In the rows, zero is written as 128.
Each row is followed by its class.
[107 124 115 122 111 178 114 143 131 127 150 114 147 144 115 110 154 129
 102  86 154 125 135 133 106 150 108 122 147 144 115 116 165 102 127 106
 132 132  91 132 122 170 114 123 116 114 145 153 135] : R
[128 116 127 136 132 135 116 116 118 110 130 122 118 148 161 147 140 133
 140 156 138 136 117 144 144 121 140 117  99 104 124 127 116 127 134 117
 113 126 128 132 161 167  88 122 117 134 139 143 106] : E
[120 127 134 111 119 160 104 140 131 129 119 140 128 122 132 127 124 122
 110 124 142 112 145 120 140 144 135 130 135 105 134 109 123 127 123 133
 120 122 154 127 115 151 132 112 138 106 158 139 118] : R
[135 124 133 137 130 145 131 141 115 130 150 150 134 141 115 143 133 136
 115 119 129 133 140  95 136 148 114 141 141 109 129 120 129 123 144 119
 150 114 123 142 125 145 111 126 124 123 131 114 121] : L
[ 98 142 130 129 157 131 125 105 138 120 127 152 164 137 146 144 129 126
  79 116 131 128 112 102 153 170 136 140 130  85 133  86  83 166 120 162
  94 113 132 108 118 140 156 115 105 105 123 141 121] : E
[ 97 106 126 142 124 150 138 136 126 107 153 109 143 137 141 126 176 127
 127 126 125 137 119 133 145 149 124 130 105  90 119 155 120 114 133 115
 108 148  98 118 172 126 124 129 128 135 125 117 139] : D
[131 116  92 113 152 150 167 114  99 106 136 136 135 141 134 119 159 156
 132 113 136 165 102 149 128 136  98 128  99 149 105 152  90 143 150  88
 121 136 102 124 148 140 118 148 136 153 182 120 138] : F
[148  88 159 100 126 135  52 197 101 139 130 125 114 110 126 166 115 134
 203 191 126  90 135 122 214 118 124 141  96 112 103 164 134  92 142 106
 109  94 168 168 186 157 127 143 173 142 249 118 114] : F
[170 114 146 104 152 142 110 186  92 130 114 162 126  88 116 162 108 128
 153 118 118 110 102 109 160 166 139 135 110  93 120 116 109 147 139 125
 129 105 172 170 129 111 119 132 174 105 215 111 106] : D
[ 93  91  89 109 106 183 129 143 124 111 159 128 176 153 113 115 150 134
  79  77 136 123 125 125 108 150  99 140 138 128 116 134 135 136 119  79
 129 118  49 116 122 180 139 105 104 127 158 120 159] : H
[170 126 155 101 130 107 103 147 127 154  87 151  95 110 119 148  99 129
 177 154 114 104 165 188 143 102 147 159 141 133 134 147 133 120 133 117
 140 102 189 154 120 129 109 126 159 129 159 126 103] : F
[123 125 118 121 126 134 122 130 136 118 105 112 116 123 139 125 141 137
 119 132 158 135 139 144 128 103 137 111 110 151 125 110 125 128 126 122
 103 134 122 125 133 134 124 122 134 116 149 164 120] : L
[164 129 146 132 131 113 118 140  99 138 134 168 114 134 120 156 103 140
 169 162 118 111 107 119 143 124 118 129 116 113 104 135 104 138 162 130
 142 102 173 166 134 128 109 131 136 145 169 103 117] : F
[142  91  75 100  92 122 112 140 142 115 125 127 138 102 139 152 127 127
 114 149 129 100 128 149  94  78 145 113  89 157 110 146 121 122 113 105
 110 109 105 118 143 151 122 123 100 154 167 124 138] : F
[120 145 131 151 161  89 129 112 142 139 111 144 136 133 132 139  97 103
  91 151 133 116  92 101 124 135 132 126 131 134 134 112 117 140 127 161
 115 115 155 123 121 133 139 112 108 121 105 130 136] : E
[112 135 164 133 135 128 115 127 135 137 124 111 133 152 126 108 139 119
 157 149 117 129  97 130 131 143 130 140 148 115 126 144 129 120 121 120
 149 132 152 136 147 100 129 122 139 129 115 121 141] : L
[153 129 122 140 146 105  99 111 116 137  98 118 109 123 150 142  98 134
 139 186 168  99 107 126 145 107 106  97 103 181 115 109 120 132 158 148
 100  92 166 151 132 157 118 133 132 120 159 173 108] : F
[105 117 119 154 138 135 127 161 130 114 114 130 146 106 131 152 109  95
  85 127 133 106  87  86 130 159 119 112 123 125 138 106 135 113 127 143
 112 121 128 143 133 115 147 115 122  98 129 148 145] : E
[146 125 122 122 143 106  98 141 128 132 113 177 137 122 137 180  89 115
 104 140 137  80 111  96 127 160 121 142 135 109 128  84  95 151 124 153
 118  80 177 149 116 148 139  94  98 103 169 129 117] : R
[ 74 145 163 178 146 167 134 139 132 134 135 135 134 145 105 117 127  99
  75 111 116 131 109  71 148 199 103 141 162 110 133 104 156 113 108 142
 137 133 132 154 122 132 141 108 136  89  75 136 151] : R
[156 112 117  89 109 118 119 124 126 134 105  94 115 113 115 101 143 156
 186 157 126 142 169 180 141  78 134 121 116 177 118 166 127 116 144  86
 120 142 127 124 143 132 115 142 175 159 160 129 117] : F
[ 91 118 176 124 137 120 100 129 142 142 127 131 134 157 113 108 130 102
 165 169  99 117 121 127 161 135 128 180 147 117 131 173 114 118 114 128
 154 114 154 139 152 152 145 128 154 138 113 101 154] : N
[108 121  90 143 129 127 146 113 149 126 121 102 133 123 137 134 132 132
  67 116 123 130 154 114 130 122 121 125 119 142 150 104 132 129 114 143
  89 124  81 111 130 136 154 107 107 117  94 148 136] : E
[101 140 125 149 118 138 152 117 145 121 159 131 155 140 129 136 128 108
  86 109 122 114  99  96 118 144 133 130 145 112 145 124 144 116 114 156
 144 140  90 115 121 124 136 119  99 122  68 126 138] : E
[112 128 116 130 167 119 148 108 126 111 133 170 145 150 148 169 125 106
  93 125 103 153  67 110 106 163 136 141 108  73 144 102  78 144 115 120
 138 107 141 128 126 123 102  96  81 117  98  94 142] : E
[134 114 149 132 139 132 110 159 119 133 117 139 113 151 123 144 119 116
 162 160 102 128 119 118 157 136 127 146 119 111 127 133 125  95 128 102
 130 112 167 163 161 137 100 122 145 127 160 114 142] : F
[160 113 122 102 147  86 110 147 129 162  77 166 115 116 119 171  70  92
 171 199  73  91  98 132 135  93 133 148 117 158 123 150  75 133 117 110
 140  80 198 133 130 110 145 108 126 139 131  81 151] : F
[121 111 127 123 143 155 122 137 101 116 156 123 122 149 127 132 163 165
 149 139 134 154 141 150 139 132 113 123 106 106 103 140 124 113 151  90
 137 132 114 153 147 158  73 147 140 153 179 117 108] : L
[175 139 191 136 151  56 113 141 119 140  93 145  85 119 144 172  94  83
 189 198  98 119  91 117 135 121 171 126 128  81 139 112 127 105 126 150
 150 108 252 167 134  87  90 124 134 122 109 113 100] : N
[123 142 162 172 153 111 148 128 114 125 139 131 129 137 129 140 120 117
 142 145 113 145  71 102 144 152 128 124 110  91 126 135 139 111 139 144
 153 146 165 148 142  90 112 143 136 124 105 113 126] : N
[196 161 130 121 113  79 139 113 135 130 119 136 118 106 169 141  99 121
 125 146 136 110 125 149  39  56 182  80 129 125 142  92 166 118 122 155
 152 143 146 114  87  88  80 134  80 138 117 137  94] : D
[109 129 112 115 110 141 146 146 121 102 152 159 150 137 138 168 146 137
  57 101 102 139 156  87 132 166 141 146 126  50 141  96 110 125 108 139
 113 117  59 110 129 144 121 111  72 125 101 106 122] : E
[148 134 131 132 138  76 168 137 106 129 148 150 139  88 122 185  94 134
 155 152  73 127 113 100 181 113 149 153  81  71 118 162  86 135 130 171
 115 122 141 115 152  59 195 149 149 168 118  75 118] : U
[134  91  99 114 106 149 118 173 123 120 121 118 133  99 133 158 131 146
 103 135 138 103 141 112 143 123 128 108  89 127 134 115 129 111 130 122
  88 118 113 134 130 133 131 121 139 122 180 151 124] : F
[134 136 128 130 114 136 135 148 143 127 138 133 122 131 129 146 128 123
 100 118 127 122 155  97 109 139 142 129 140 105 141  89 169  99 114 131
 125 130 125 142 111 122 101 115 113 113  91 148 113] : R
[136 123 145 137 115 135 112 134 125 138 137 105 130 118 111  93 121 169
 163 130 157 119 120 130 155 119 111 122 136 160 110 164 151 124 148 133
 138 129 141 132 138 139 149 154 158 138 171 136 116] : F
[123 106 104  93 112 137 117 162 142 127 114 144 122 117 120 138 137 134
 106 107 110 110 180 138 133 132 127 144 138 140 138 112 100 140 112 114
 106 110 114 125 119 156 149 106 135 112 151 131 134] : E
[183 126 124  84  97 109 108 132 116 147 148 183 116 122 125 160  98 186
 136 127 142 100 225 130 155  99 161 151 145 127 113 109 112 165 136 149
 124  70 111 118 101 188 135 143 130 153 156 102  84] : F
[ 71 140 147 172 132 121 125  85 112 129 166 126 139 163 153 141 146 157
 136 159 114 144 134 105 210 152 109 160  97  77 120 154  94 148 136 167
  95 119 101 115 173 169 185 145 132 134 133 116 120] : U

Each row is followed by its class. Each block has new classes.
[145 108 117 153 170 124 126  92 141 152 141 139 118 130 149 122 117 191
 127 145 151  87 162 116 156  96 145  83 142 164 154 142 139 139 107  85
 182 120 145 134 100 184 145 110 155 126 136  97 161] : Rd
[128 134 123 121 134 126 127 115 132 128 128 128 128 125 126 128 130 133
 131 130 134 127 127 129 128 125 134 130 124 137 135 131 129 128 126 127
 128 128 124 123 127 127 119 126 128 126 118 125 128] : Rd
[148  81 139 188  88 122 141 216  94 142 132 149 122 174 143 113 121 147
 131 147 112 130 117 103 147 123  89  94 143 118 149 111 125 120 113  92
 169 111 170 155 141 163 146 133 127 116 187 107 155] : Rd
[133 107 127  99 174 148 117  98 145 129 130 137 125 106 136 138 106 148
 118 115 150 106 184 133 130 132 133 101 141 121  89 134 127 157 130 142
 154 142 123 122  96 162 152 121 128 153 135 130 146] : JQ
[125 141 124 110 160 139 117  85 139 123 128 122 126 110 129 137 117 134
 122 121 150 117 152 136 129 125 145 126 133 135 112 137 138 144 131 134
 134 136 118 118 107 138 132 123 136 140 116 133 130] : JQ
[130 109 131  89 164 153 116 110 143 124 120 136 127 102 129 144 108 126
 116 107 142 120 177 137 123 141 127 113 138 110  76 132 121 161 136 166
 140 146 115 121 103 145 148 126 125 149 136 138 139] : JQ
